[128 = 0]

[148 158 143 129 131 141 133 139 174 129 124 129 106 106 102 114 127 131
 138 125 167 180 157 149 115 119 135 130  99 142 142 136]
(45)/R
[173 137 120 129 155 143 137 113 161 127 134 155  92 144 113 105 118 117
 136 130 125 171 128 110 121 118 127 151 144 134 149 101]
(52)/T
[122 134 145 116 105 149 139 106 142 116  96 131  83  82  80 105 125 119
 150 152 107 149 136  92 120  96 116 101 112 183 152 148]
(45)/A
[121 101 105 142 127 136 104 101  82 118 105  54 151  81 111 133 116 139
 112 142 121  92 122 154 150 133 122  84 120 113 130 129]
(50)/Q
[139 122 126 136 120 150 113 111 136 129 105 131 116 121 136 167 146 157
 165 142 112  96 134 115 150 128 126 133 144 114 114 143]
(50)/T
[139 122 120 142 125 119 112  85 162 129 130 158  94 166 128 100 121  82
 113  93  98 184 120 103 118 144 124 135 161 147 139 103]
(45)/R
[152 145 149 103 141 130 127  77 158 140 131 140 126 129 139 107 125  88
 152 140 102 168 143 132  92 120 140 158 104 134 136 134]
(45)/T
[157 135 148 117 170 135 122  89 129 166 110 116 119 100 109  61 123 125
 158 127 142 146 138 161 126 121 139 155  82 116 177 173]
(45)/X
[151 171 150 123 125 159 115 114 168 136 126 133 103  97 118 136 141 110
 158 116 127 165 165 105 112 112 138 140  93 158 113 116]
(45)/R
[170 151 146 108 145 141 119 113 199 143 124 124 118 123 140  88 146  83
 173 114 142 160 143 143  94 113 131 145  94 132 154 136]
(45)/T
[112 142 105 102 130 143 120 106 161 149 132 143  86 117 119 130 132  98
 164 125 105 154 156 107 125 118 130 145 129 157 132 127]
(45)/R
[128 123 105 130 122 139 123  92 140 113 107 108 106 106 128 180 131 143
 128 142 112 130 160  98 141 140 109 121 143 146 113 123]
(50)/R
[145 171 139 127 124 147 126 119 159 125 116 133  98 116 116 151 137  87
 163 125 121 173 160 123 121 129 145 124 111 114 131 129]
(45)/R
[158 165 125 138 112 137 108  95 155 116 123 150  54 118  90 152 141 112
 167 122 109 181 188  73 143 145 132 143 129 150 112 112]
(52)/R
[152 152 137 145 128 118 123 108 134 120 130 152 100 111 105 125 131  98
 203 145 114 171 177 124 138 129 126 140 128 162 128 121]
(52)/R
[131 120 114 125 132 129 118 109 136 127 118 110 126 151 131 171 142 146
 146 129 103 117 145 106 124 132 125 129 129 129 121 134]
(50)/R
[141 133 140 124 127 149 130 102 158 101 120 127  84 110 106  76 109  57
 155 136 106 163 147 125 109  89 118 122 121 155 150 119]
(45)/X
[161 113 127 135 118 118 107 122 181 129 135 169  77  91 128 110 138  94
 177 115 103 146 146 121 135 104 126 136 118 153 131  93]
(45)/T
[152 113 130 112 155 133 119 111 132 125 123  92 137 120 130  77 114  86
 148 131 144 145 137 172 112  96 136 125 116 135 164 163]
(45)/A
[152 128 140 115 137 130 118 115 173 142 130 126 102 143 147 132 146 136
 184 120 120  99 168 115 140 126 133 136 103 128 114 111]
(45)/T
[122 121 136 116 135 130 156 122 154 145 134 109 127 121 147  75 100  97
 123 125 103 143 145 162  88  83 127 139 112 134 160 118]
(45)/Q
[167 171 131 115 114 125 121 118 134 115 138 143  95  92 109 165 134 102
 185 123 124 152 195 103 105 131 129 138 113 177 101 126]
(45)/R
[182 155 132 100 172 121 140 102 156 162  99  64  83 109 121  68 127 118
 185 125 138 147 160 140  97  98 122 111  55 106 177 156]
(45)/Q
[134 134 140 148 125 120 126 105 124 116 131 125  91 108 105 150 127  86
 140 141 102 180 159  90 142 129 123 140 161 157 128  96]
(52)/R
[154 163 130 133 123  65 117  79 127 123 126 138  92 111 133 149 157  87
 165 136 100 186 182 121 117 109 131 159  99 159 145 128]
(52)/R
[144 141 128 141 145 182 118 120 156 123 136 123 123 121 115 124 141  77
 140 120 111 154 135 130 123 140 124 140 144 120 132 121]
(52)/R
[144   4 123 136 113 135 106  89 149 123 129 136 116 153 130 134 155  66
 113 123 104 149 158 127 130 145 142 126 137 135 102 111]
(45)/R
[144 159 150 109 126 141 116 114 185 144 119 141 104 129 123 119 126 103
 161 122 120 140 135 117 109 108 125 155  99 144 142 117]
(45)/T

[ 69 189 144   4  74 117  73 171 122  56  53  87  92 211  76 149  40 143
  67 124 143 133 171 158 153  93 186 166 133  85 106 180]
C/G
[ 91 118  92  62 109 163  99 215 184 118  58 114 123 223  90 147  99 143
  94 115 129 128 164 120 157 140 111 113 183 127 120 173]
C/G
[141  96 151 142 177 151 107 146 168 114 150 132 159 109 102 140 128 129
 102 117 121 128 122 120 134 117  99 134 159 134 107 124]
E/J
[140  98 128 103 170 139 128 124 153 124 132 143 146 117  99 150 126 130
  98 117 125 134 115 128 125 104 105 133 158 116 105 133]
C/J
[111  93 113  80 124 142 121 147 159  87 102 123 120 160 109 143 113 137
 110 121  87 152 131 133 124 113 129 120 168 129 114 142]
C/G
[130 116 140  87 131 144  87 108 117 110 110 116 125 125  92 143  95 125
  88 121 129 137 144 129 134 100 147 148 154  89  87 131]
P/G
[151  95 141  91 149 153  81  88 124 117 106 121 140 110  91 151  90 118
  82 113 120 142 141 129 113  87 148 150 174  79  72 119]
P/G
[148 123 156 106 163 152  87 122 155 126 113 125 156 111  92 150  97 121
  89 112 141 120 132 127 130 101 121 151 152 115  91 128]
E/J
[116 106 129  94 130 143 105 138 120 109 110 121 119 161  98 139  99 134
  95 116 119 143 150 128 126 103 138 142 159 104 100 134]
C/G
[109  86 129  90 153 138 115 155 180  51 145 121 147 130  90 143 124 132
 105 117  90 148 120 138 137 107 105 131 164 134 107 144]
C/J
[165  92 137  86 186 157  95  89 154 108 128 140 166  82  81 155 107 118
  85 111 125 136 113 125 124  83 110 148 174 101  78 127]
P/J
[131  81 124 160 151 141 116 122 120 115 159 137 135 120 115 123 139 127
 118 119 111 145 136 125 123 121 114 127 157 108 107 110]
E/G
[122 103 134 109 138 146 107 135 143  98 124 124 132 133 107 141 112 132
 103 121 109 138 135 129 130 114 129 132 152 116 106 132]
C/G
[106  95 100 148 130 121 141 145  98 116 160 136 120 149 126 109 148 137
 124 122 116 149 144 130 127 127 107 120 152 110 126 123]
E/G
[139 110 151 103 137 139  90  98 101 104 123 119 127 117  97 128  94 122
  86 121 125 141 145 134 117  96 150 156 145  91  83 118]
C/G
[146 101 137  47 148 152  94 112 165 102  87 126 121 132  90 164  91 130
  79 116 110 142 124 141 115  91 142 143 173 109  88 144]
C/G
[119  86 135 149 153 139 129 151 141 111 149 135 129 142 112 127 128 135
 115 122 104 140 131 131 121 124 111 121 151 134 118 119]
P/J
[160 120 136  23 150 170  82 115 178 130  49 121 144 139  81 174  74 132
  66 112 127 128 127 127 124  90 141 145 176 105  84 157]
C/G
[137  85 156 123 168 146 104 125 148  98 145 128 149 110  95 144 113 123
  95 120 107 128 123 129 125 103 119 146 156 123  97 121]
P/J
[122 128 133  69 152 136 110 147 162 104 112 127 142 143  81 149 104 132
  89 116 128 132 122 136 135  96 120 142 155 117 111 154]
C/J
[146  88 142 102 158 163 103 128 148 136 101 133 135 146  98 153 110 129
  85 114 117 139 145 121 115 105 127 135 169 108  94 128]
C/G
[ 96 147 154 102 136 115 109 163 122 101 137 124 124 160  87 128 108 135
  89 126 146 127 143 143 151 109 128 159 123 116 120 140]
C/J
[113 115 123  68 160 151 113 177 191 102 103 128 152 165  86 151 109 136
  88 116 121 128 124 131 145 113  99 130 170 130 115 160]
C/J
[133  89 116  96 137 136 116 110 133  99 116 121 126 130 115 137 117 133
 106 119 100 152 127 133 110 104 134 120 161 109 104 128]
C/G
[139  94 119  84 144 157 103 126 150 122  85 133 139 139  95 147 110 126
  95 110 118 143 140 123 126 109 120 131 180 103  90 136]
P/G
[170  83 134  68 175 176  83 101 154 141  85 136 151 121  80 165  97 125
  69 105 128 134 131 119 116  90 123 142 191  92  70 128]
C/G
[137 112 143  83 173 153  91 149 179 114 111 130 162 129  77 154 105 125
  82 113 137 121 127 123 142 105 116 143 164 120 100 142]
E/J
[111 116 168 139 141 114 100 109  76  87 171 120 119 115  97 121 103 127
  90 129 129 153 148 142 123 103 154 166 124  98  88 107]
P/J
[145  97 116  30 185 187  89 181 240 129  47 138 173 177  62 180  96 134
  60  99 130 122 125 114 140 107  85 121 208 124  91 172]
C/J
[155  94 129  77 174 151 118 124 175 143  97 142 151 137  92 158 117 132
  83 113 123 134 112 126 115 102 104 128 162 123 101 138]
E/J
[119 119 140 100 146 143 100 145 146  97 129 122 137 136  91 142  99 127
  96 120 130 131 138 129 138 113 127 145 149 115 103 130]
P/J
[139 101 168 113 163 145  90 115 139  98 138 126 139 114  89 146  98 123
  87 120 116 138 131 132 119  98 133 156 148 116  84 126]
C/J
[144  93 141 119 181 149 111 132 159 126 138 139 156 120  96 147 116 126
  94 114 123 132 123 123 125 107 104 138 159 122 100 129]
E/J
[128 107 133 109 144 147 102 132 134  99 131 121 141 123  95 139 109 127
 103 122 119 136 138 129 137 111 125 134 158 110  97 131]
P/J
[144  84 147  87 168 158  98 128 169 106 110 129 153 127  86 161 103 125
  82 113 114 135 126 129 121  97 118 136 171 114  90 135]
C/J
[126 111 143  91 149 129 120 132 142 122 115 133 130 138 105 143 111 132
  92 122 127 130 123 138 119 102 131 145 134 128 116 134]
C/J
[143  94 151 135 158 147 100 130 116 119 146 131 134 129  97 135 119 127
  86 119 121 139 142 129 127 106 121 142 159 104  92 117]
E/J
[143  81 142 100 174 169  85 143 189  96 117 126 162 125  83 156 103 127
  85 113 105 133 130 122 131 105 104 135 182 123  86 135]
C/J
[134  84 113  91 140 149 112 124 143 120 108 133 130 152 106 144 114 134
  96 118 113 143 134 129 120 109 121 127 176 108 100 137]
C/G
[114 115 143 102 146 139 105 148 141 108 115 126 130 157  94 140 106 127
  89 120 130 140 142 136 135 109 123 143 147 115 108 136]
P/J
[130  87 162 102 175 156  97 146 193  85 124 124 161 121  76 161 100 124
  90 119 102 121 117 130 130 103 113 140 160 142  94 133]
C/J
[134 105 164 101 162 146 101 143 187  91 122 121 156 118  94 154 100 122
 100 122 111 125 116 132 126 103 123 141 141 145 104 132]
C/J
[168 108 167  59 171 164  61  85 157 114 101 120 153  98  71 168  70 118
  65 112 132 127 121 124 117  77 148 161 168  94  59 131]
E/J
[132  88 130  90 146 153 111 137 154 117 104 132 141 149 101 143 116 132
  97 116 115 143 140 125 124 114 117 123 171 110 104 141]
P/G
[120 109 118 102 127 132 109 119 107  98 135 117 122 130 105 117 116 129
 109 122 118 145 150 132 131 109 140 136 158  90 103 127]
P/G
[152  90 156 105 156 146  93  79 116 108 131 129 131 104  98 145 100 121
  86 114 117 148 136 133 107  84 145 155 156  93  77 115]
P/G
[112 101 120 119 157 142 109 166 140 117 136 132 161 157  87 138 115 130
  92 118 135 135 147 127 145 124 104 134 167 109 107 138]
E/J
[122 113 104 107 162 151 116 176 180 126 126 132 160 151  92 138 147 131
 106 121 138 125 133 119 153 131  84 117 173 122 121 153]
E/J
[127  90 117 139 140 135 121 111 107 108 150 132 127 117 118 123 133 126
 115 124 112 147 133 130 122 114 125 132 154 104 105 115]
P/G
[135 112 139 139 164 141  99 124 120 123 159 130 147 112  91 126 118 120
  97 114 142 130 139 119 138 111 118 147 153  99  94 120]
E/J
[146 111 148  43 184 165  88 146 199 124  79 134 161 146  63 175  87 130
  56 108 132 127 118 129 130  89 109 140 177 115  88 165]
C/J
[139  97 153 117 147 155  77 116 119 108 122 118 134 132  90 147  88 129
  80 117 124 142 151 129 127  97 144 152 164  90  74 110]
C/G
[108 114 143 102 151 144 107 180 149 113 121 127 132 178  87 143 104 138
  81 116 132 133 149 133 138 112 113 139 156 120 111 145]
E/J
[158  96 148  89 176 158  86 105 150 141 110 137 153 117  80 158  95 125
  65 112 135 131 131 120 125  92 122 149 170  98  79 128]
E/J
[109 101 122 137 142 126 130 151 113 111 157 142 127 160 111 114 135 137
 110 124 123 143 142 130 134 122 109 131 150 111 119 125]
E/J
[130 110 133  85 130 149  92 126 143 107 100 115 127 144  95 142  93 128
  90 118 119 138 144 127 128 105 141 139 162 104  95 137]
P/G

[131 134 120 134 131 141 153 111 122 127 133 135 135 137 169 109 123 144
 187 183 147 113 151 112 123 132 137 113 128 120 119  90]
lom/nadu
[143 170 107 137 132 161 176  71 132 122 145 115 127 126 242 109 146 142
 213 216 150  71 149 111 110 142 139 145 131 105 116  35]
lom/nadu
[144 184 116 169 129 148 175  25 132 119 147 132 134 139 173 119 176 141
 202 223 177  74 148 108 107 151 126 116 130 133 128  82]
lom/nadu
[113 134 124  86 131 170 165 142 149 115 144 123 118 131 176 118 118 137
 185 204 149 104 154 124 117 142 138 133 123  98 114  89]
lom/nadu
[134 153 103 101 132 150 120 129 152 121 145 124 130 131 157 111 131 144
 223 177 166 132 144 148 111 146 125 164 128 111 125  68]
lom/nadu
[138 150 115 136 156 147 195  65 136 115 154 123 131 128 185 110 146 139
 222 232 171  90 164 110 120 138 135  99 129 125 123  82]
lom/nadu
[153 146 111  94 137 172 105   1  94 129 126 123 135 118 189 109 169 112
 160 129 142 114 122 112 116 115 171 119 143 161 135 110]
Meb/kes
[143 152 120 108 131 179 125  69 149 121 174 130 134 130 157 118 154 143
 200 168 173 100 131 143 113 146 125 109 130 116 141  93]
lom/nadu
[129 118 119  53 134 182  85  48 102 122 143 111 140 130 148 110 135 123
 168 112 144 147 120 132 125 104 169 108 136 148 135 136]
Meb/kes
[130 145 128 107 124 134 167  73 138 122 151 122 131 135 161 118 139 147
 209 165 138 113 135 129 121 138 131 109 126 129 130 107]
lom/kes
[129 150 122 115 130 153 171  52 125 117 155 120 133 134 220 110 144 129
 241 167 153  84 137 115 115 123 128 109 132 127 122  71]
lom/kes
[119 140 112 116 120 176 154 121 143 118 145 117 124 121 224 101 121 142
 192 183 152  79 144 102 123 146 131 110 121  93 124  47]
lom/nadu
[137 146 133 113 122 144 182  54 129 131 132 126 133 127 228 115 157 120
 165 112 127  89 133 120 123 134 135 113 136 138 133  78]
numo/kes
[137 153 142  72 127 154 135 130 124 129 158 124 119 138 222 122 129 126
 211 140 135 125 140 178 124 123 142 187 138 138 136  50]
numo/nadu
[138 162 121 119 126 139 163  65 132 128 144 120 130 129 201 128 136 125
 187 172 138  95 142 115 127 128 132 147 132 110 117  86]
lom/nadu
